Below is a small trained network, with its code and all its weights. Each question gives an input and a target symbol and asks what happens when units are switched off, that is, made to give their printed mean instead of their output.

import numpy as np


def w(rows, s, z=0):
    codes = np.array(rows[::2]) - 128.0
    scale = np.full(codes.shape[1], s)
    scale[-1] = z or s
    return codes * scale


def f(y):
    return np.maximum(y, 0)


def softmax(a):
    e = np.exp(a - a.max(-1, keepdims=True))
    return e / e.sum(-1, keepdims=True)


def log_softmax(a):
    a = a - a.max(-1, keepdims=True)
    return a - np.log(np.exp(a).sum(-1, keepdims=True))


def net(x, mask):
    ids = ['αγδεζθλμξπτψω'.index(c) for c in x.split()]
    T = len(ids)
    res = E[ids] + P[:T]
    u = 0
    for l in range(2):
        r = res
        for j in range(3):
            rows = slice(4 * j, 4 * j + 4)
            q, k, v = (r @ M[l][rows].T for M in (Q, K, V))
            z = softmax(np.where(np.tri(T) > 0, q @ k.T / 4**0.5, -1e9)) @ v
            o = O[l][rows]
            res = res + np.where(mask[u + j], z, o[:, -1]) @ o[:, :-1]
        u += 3
        y = f(res @ A[l][:, :-1].T + A[l][:, -1])
        res = res + np.where(mask[u : u + 12], y, B[l][:, -1]) @ B[l][:, :-1]
        u += 12
    return log_softmax(res[-1] @ U[:, :-1].T + U[:, -1])


Q, K, V, O, A, B = {}, {}, {}, {}, {}, {}
E = w([
[74,83,62,183,132,29],'α',
[139,80,105,193,87,131],'γ',
[162,155,104,243,182,154],'δ',
[157,206,168,127,135,177],'ε',
[59,112,68,75,93,72],'ζ',
[115,174,68,68,117,174],'θ',
[75,224,198,99,89,126],'λ',
[122,125,194,31,99,100],'μ',
[38,142,135,150,143,253],'ξ',
[177,55,124,84,131,153],'π',
[93,95,207,220,136,115],'τ',
[203,95,83,175,163,166],'ψ',
[193,142,206,143,120,24],'ω',
],0.02)
P = w([
[126,189,102,113,11,159],'0',
[132,158,109,113,40,167],'1',
[139,146,114,112,65,162],'2',
[141,139,114,109,87,151],'3',
[146,132,119,108,102,143],'4',
[153,126,120,102,118,135],'5',
[157,121,124,97,132,131],'6',
[161,118,125,96,148,121],'7',
[163,113,133,89,159,121],'8',
[168,111,131,90,172,109],'9',
[168,110,134,90,184,100],'10',
[175,105,135,88,199,95],'11',
[176,107,137,90,212,85],'12',
],0.012)
Q[0] = w([
[48,103,165,203,141,100],'0.h0',
[103,3,156,86,110,143],'0.h0',
[95,145,206,89,112,124],'0.h0',
[77,194,63,70,138,147],'0.h0',
[49,162,140,135,166,115],'0.h1',
[67,106,99,175,107,172],'0.h1',
[192,255,59,111,82,148],'0.h1',
[101,146,84,122,166,135],'0.h1',
[28,211,104,174,88,68],'0.h2',
[38,82,170,172,114,150],'0.h2',
[69,198,31,74,127,244],'0.h2',
[119,142,43,74,160,87],'0.h2',
],0.0073)
K[0] = w([
[46,138,156,150,154,120],'0.h0',
[122,33,160,97,104,129],'0.h0',
[114,152,173,106,114,144],'0.h0',
[89,203,64,77,189,165],'0.h0',
[79,133,117,165,89,127],'0.h1',
[127,176,127,121,6,132],'0.h1',
[141,158,108,56,177,112],'0.h1',
[150,209,169,174,162,174],'0.h1',
[100,141,100,171,100,103],'0.h2',
[102,122,122,188,66,255],'0.h2',
[107,174,101,74,208,166],'0.h2',
[91,141,57,113,156,129],'0.h2',
],0.01)
V[0] = w([
[108,132,124,146,195,44],'0.h0',
[84,120,188,6,116,85],'0.h0',
[127,110,163,149,35,2],'0.h0',
[94,166,189,153,157,124],'0.h0',
[174,148,120,124,120,102],'0.h1',
[60,108,122,175,82,128],'0.h1',
[158,138,46,94,146,100],'0.h1',
[124,129,138,110,43,116],'0.h1',
[64,84,160,146,174,75],'0.h2',
[80,120,126,98,74,92],'0.h2',
[187,215,154,94,110,152],'0.h2',
[123,163,99,134,92,95],'0.h2',
],0.0066)
O[0] = w([
[106,130,119,181,231,155,69],'0.h0',
[126,77,146,164,162,174,183],'0.h0',
[126,89,121,127,77,209,245],'0.h0',
[125,48,86,109,132,155,122],'0.h0',
[159,165,117,148,84,98,178],'0.h1',
[116,85,111,139,82,135,90],'0.h1',
[131,98,111,139,117,147,117],'0.h1',
[116,147,158,127,1,170,205],'0.h1',
[133,143,204,91,139,40,68],'0.h2',
[140,89,155,122,198,155,167],'0.h2',
[105,50,135,137,164,184,252],'0.h2',
[110,74,187,42,177,155,167],'0.h2',
],0.0058,0.0041)
A[0] = w([
[142,103,96,77,117,174,200],'0.n0',
[187,135,122,146,173,128,23],'0.n1',
[112,147,142,171,126,219,159],'0.n2',
[101,95,85,64,142,130,91],'0.n3',
[250,120,111,140,134,156,253],'0.n4',
[118,202,159,92,71,97,84],'0.n5',
[57,110,161,113,159,128,170],'0.n6',
[125,83,85,158,74,116,190],'0.n7',
[123,156,158,53,78,62,41],'0.n8',
[124,59,179,108,123,27,26],'0.n9',
[84,103,113,190,114,146,109],'0.n10',
[104,71,105,125,132,151,212],'0.n11',
],0.012,0.0031)
B[0] = w([
[150,147,106,107,89,99,205],'0.n0',
[97,114,137,127,142,96,162],'0.n1',
[111,179,110,147,42,156,191],'0.n2',
[135,148,102,147,73,46,161],'0.n3',
[151,137,149,126,202,143,251],'0.n4',
[118,155,104,159,9,173,172],'0.n5',
[129,134,165,143,207,37,159],'0.n6',
[157,94,101,158,108,128,172],'0.n7',
[126,92,155,144,58,158,183],'0.n8',
[152,120,109,120,195,130,210],'0.n9',
[75,109,110,201,91,113,154],'0.n10',
[158,157,120,145,94,123,169],'0.n11',
],0.012,0.011)
Q[1] = w([
[121,192,124,120,162,127],'1.h0',
[183,143,101,182,140,93],'1.h0',
[180,106,122,83,110,105],'1.h0',
[47,118,73,118,152,118],'1.h0',
[153,104,141,149,115,122],'1.h1',
[141,118,108,109,127,137],'1.h1',
[140,155,121,132,150,141],'1.h1',
[142,150,145,138,133,122],'1.h1',
[147,83,87,195,150,127],'1.h2',
[10,96,128,132,87,88],'1.h2',
[172,10,120,41,91,77],'1.h2',
[162,114,245,185,111,141],'1.h2',
],0.013)
K[1] = w([
[154,168,102,149,158,128],'1.h0',
[160,133,118,137,174,94],'1.h0',
[137,91,121,55,105,135],'1.h0',
[93,122,102,154,109,130],'1.h0',
[112,136,134,110,137,104],'1.h1',
[144,133,115,126,133,131],'1.h1',
[126,153,133,124,129,86],'1.h1',
[113,144,154,101,149,148],'1.h1',
[169,67,81,225,138,121],'1.h2',
[52,92,120,135,119,119],'1.h2',
[155,62,121,66,100,104],'1.h2',
[165,140,248,193,113,129],'1.h2',
],0.016)
V[1] = w([
[130,141,77,46,179,133],'1.h0',
[75,29,162,97,143,113],'1.h0',
[179,142,114,129,120,145],'1.h0',
[92,53,81,166,115,175],'1.h0',
[163,148,25,94,131,144],'1.h1',
[143,97,177,203,146,159],'1.h1',
[192,129,137,179,92,94],'1.h1',
[31,111,114,137,38,145],'1.h1',
[167,71,52,10,75,129],'1.h2',
[146,89,149,117,255,36],'1.h2',
[66,28,211,176,125,225],'1.h2',
[153,80,88,214,47,51],'1.h2',
],0.0063)
O[1] = w([
[140,101,159,72,104,116,84],'1.h0',
[144,132,144,64,96,108,86],'1.h0',
[131,145,87,123,134,135,163],'1.h0',
[193,110,89,148,160,143,117],'1.h0',
[69,127,133,132,165,208,144],'1.h1',
[127,160,117,176,136,128,138],'1.h1',
[217,110,76,112,64,39,203],'1.h1',
[78,103,136,145,156,201,176],'1.h1',
[205,138,136,164,184,108,153],'1.h2',
[108,170,87,185,27,255,3],'1.h2',
[109,206,80,100,153,102,114],'1.h2',
[104,183,181,96,187,179,215],'1.h2',
],0.0053,0.015)
A[1] = w([
[87,163,179,114,201,113,170],'1.n0',
[107,107,95,138,14,121,235],'1.n1',
[134,134,130,153,37,166,203],'1.n2',
[139,119,119,165,74,189,155],'1.n3',
[83,113,84,102,85,111,83],'1.n4',
[174,80,170,29,182,102,190],'1.n5',
[149,122,131,174,73,199,10],'1.n6',
[144,146,138,73,60,182,154],'1.n7',
[136,186,6,116,32,174,164],'1.n8',
[133,133,190,185,122,172,140],'1.n9',
[126,63,149,90,208,97,76],'1.n10',
[194,144,153,131,208,145,3],'1.n11',
],0.011,0.0053)
B[1] = w([
[203,75,99,124,119,149,173],'1.n0',
[116,1,146,93,59,187,160],'1.n1',
[148,165,97,133,75,161,158],'1.n2',
[158,149,71,194,89,77,151],'1.n3',
[155,137,38,110,57,148,131],'1.n4',
[101,115,109,208,182,156,255],'1.n5',
[116,123,35,102,87,33,141],'1.n6',
[175,144,196,163,115,205,149],'1.n7',
[91,106,37,44,178,227,156],'1.n8',
[177,145,132,62,102,91,155],'1.n9',
[123,195,125,89,37,185,181],'1.n10',
[41,133,133,81,92,38,197],'1.n11',
],0.0087,0.018)
U = w([
[121,2,124,64,103,64,40],'α',
[96,29,93,217,165,152,42],'γ',
[141,45,119,32,186,187,120],'δ',
[226,209,159,170,87,17,48],'ε',
[190,126,86,150,15,203,206],'ζ',
[108,205,93,224,131,175,61],'θ',
[94,134,170,29,52,105,142],'λ',
[58,157,144,254,63,90,114],'μ',
[19,118,121,97,103,175,171],'ξ',
[148,130,67,59,104,59,53],'π',
[190,97,145,207,248,105,254],'τ',
[142,69,205,202,166,187,154],'ψ',
[141,233,162,107,124,198,180],'ω',
],0.0072,0.0066)

Each question gives the input, a string of symbols that net reads in full, and the target symbol t.
The units are the heads (4 rows each of Q, K, V and O) and the neurons (one row each of A and B). Each row of codes is followed by its name. A weight is (code - 128) times the scale printed after its matrix; where a second scale follows, it is the last column's (O, A, B and U).
mask holds one flag per unit, layer by layer, with each layer's heads first. A switched-off unit (its flag False) gives its mean, the last column of its rows in O or B, instead of its output. The means were averaged over made-up inputs and are rounded, as every weight is.
A unit's drop is (log p(t) with every unit on - log p(t) with that unit switched off) / (log p(t) with every unit on - log p(t) with every unit switched off).
The circuit of an input: a set's keep is (log p(t) with only the set's units on - log p(t) with every unit switched off) / (log p(t) with every unit on - log p(t) with every unit switched off). Starting from the 12 units with the biggest drops (on a tie, the unit counted first), units are removed one at a time, each time the one whose removal leaves the highest keep (on an exact tie, the one counted first), for as long as the keep stays at least 0.8.
circuit, biggest first: the units of the circuit, biggest drop first
most important unit: the unit with the biggest drop
top k neurons: the k neurons with the biggest drops, biggest first
k most important neurons of layer l: the k neurons of layer l with the biggest drops, biggest first
which heads matter: for each layer, one digit per head in row order, 1 if its drop is at least 0.15 and else 0, layers parted by /
input γ ε ω ζ, target α: circuit, biggest first : (0.n3, 1.n1)
input ω ψ ω ω ω ω θ ψ λ λ λ α, target ζ: which heads matter : 000 / 001
input μ ω ζ, target α: circuit, biggest first : (1.n1, 0.n3)
input ω ψ τ ω λ θ ω μ ξ τ δ, target ζ: circuit, biggest first : (1.h2)
input τ ω ω γ ω γ ε ζ, target ζ: circuit, biggest first : (1.n11, 1.n4)
input μ ω ω, target τ: which heads matter : 100 / 001
input ω μ ε ε ω ψ ε λ ε, target τ: top 3 neurons : (1.n5, 1.n0, 1.n1)
input θ λ ψ ω ω ω ψ ω π ψ ε γ, target ζ: circuit, biggest first : (1.h2, 0.n4)
input ω τ ω ω γ ω γ, target τ: which heads matter : 100 / 001
input λ μ μ θ μ μ α ε ω τ, target ζ: circuit, biggest first : (1.h2, 1.n5)
input ε ω ω ε ξ ψ ξ, target τ: circuit, biggest first : (1.n10, 1.n11, 0.h0)
input ε ω λ, target λ: which heads matter : 000 / 101
input ψ ψ τ ε α ω ω α δ γ ω π λ, target ζ: which heads matter : 001 / 000
input θ μ ω θ τ μ ω ω ξ λ, target ζ: which heads matter : 000 / 000
input ω ξ ψ μ, target ψ: most important unit : 1.h2
input θ ω ξ μ λ, target λ: which heads matter : 100 / 101
input γ μ μ π, target τ: 3 most important neurons of layer 1 : (1.n10, 1.n5, 1.n1)
input μ μ ε μ τ μ π τ λ τ ζ, target ζ: top 3 neurons : (1.n11, 0.n4, 0.n3)
input μ μ λ ω μ π π ζ ω λ ψ ψ ε, target ζ: which heads matter : 000 / 001
input π μ ε ω μ ε π ψ ε τ, target μ: 3 most important neurons of layer 0 : (0.n10, 0.n6, 0.n0)
input τ ω ω μ α ω ω μ μ ω ξ, target ζ: circuit, biggest first : (0.n2)
input θ μ τ, target ζ: top 3 neurons : (1.n5, 1.n11, 1.n1)
input λ τ γ θ ω λ ω θ μ λ, target τ: circuit, biggest first : (1.h2, 1.n5, 0.n2)
input ψ ζ ψ ε μ ω, target ζ: which heads matter : 000 / 101
input ε ω ψ π α, target ζ: top 3 neurons : (1.n5, 1.n11, 1.n1)
input τ ψ ε τ, target τ: 4 most important neurons of layer 1 : (1.n0, 1.n11, 1.n1, 1.n2)
input ω τ δ τ, target τ: top 2 neurons : (1.n11, 1.n0)
input τ ζ ε μ π μ ω ω π τ δ, target θ: circuit, biggest first : (1.h2)
input δ ω ω ω δ τ μ λ ξ ε ω γ, target ζ: which heads matter : 000 / 101
input ω π μ ψ π, target τ: which heads matter : 000 / 000
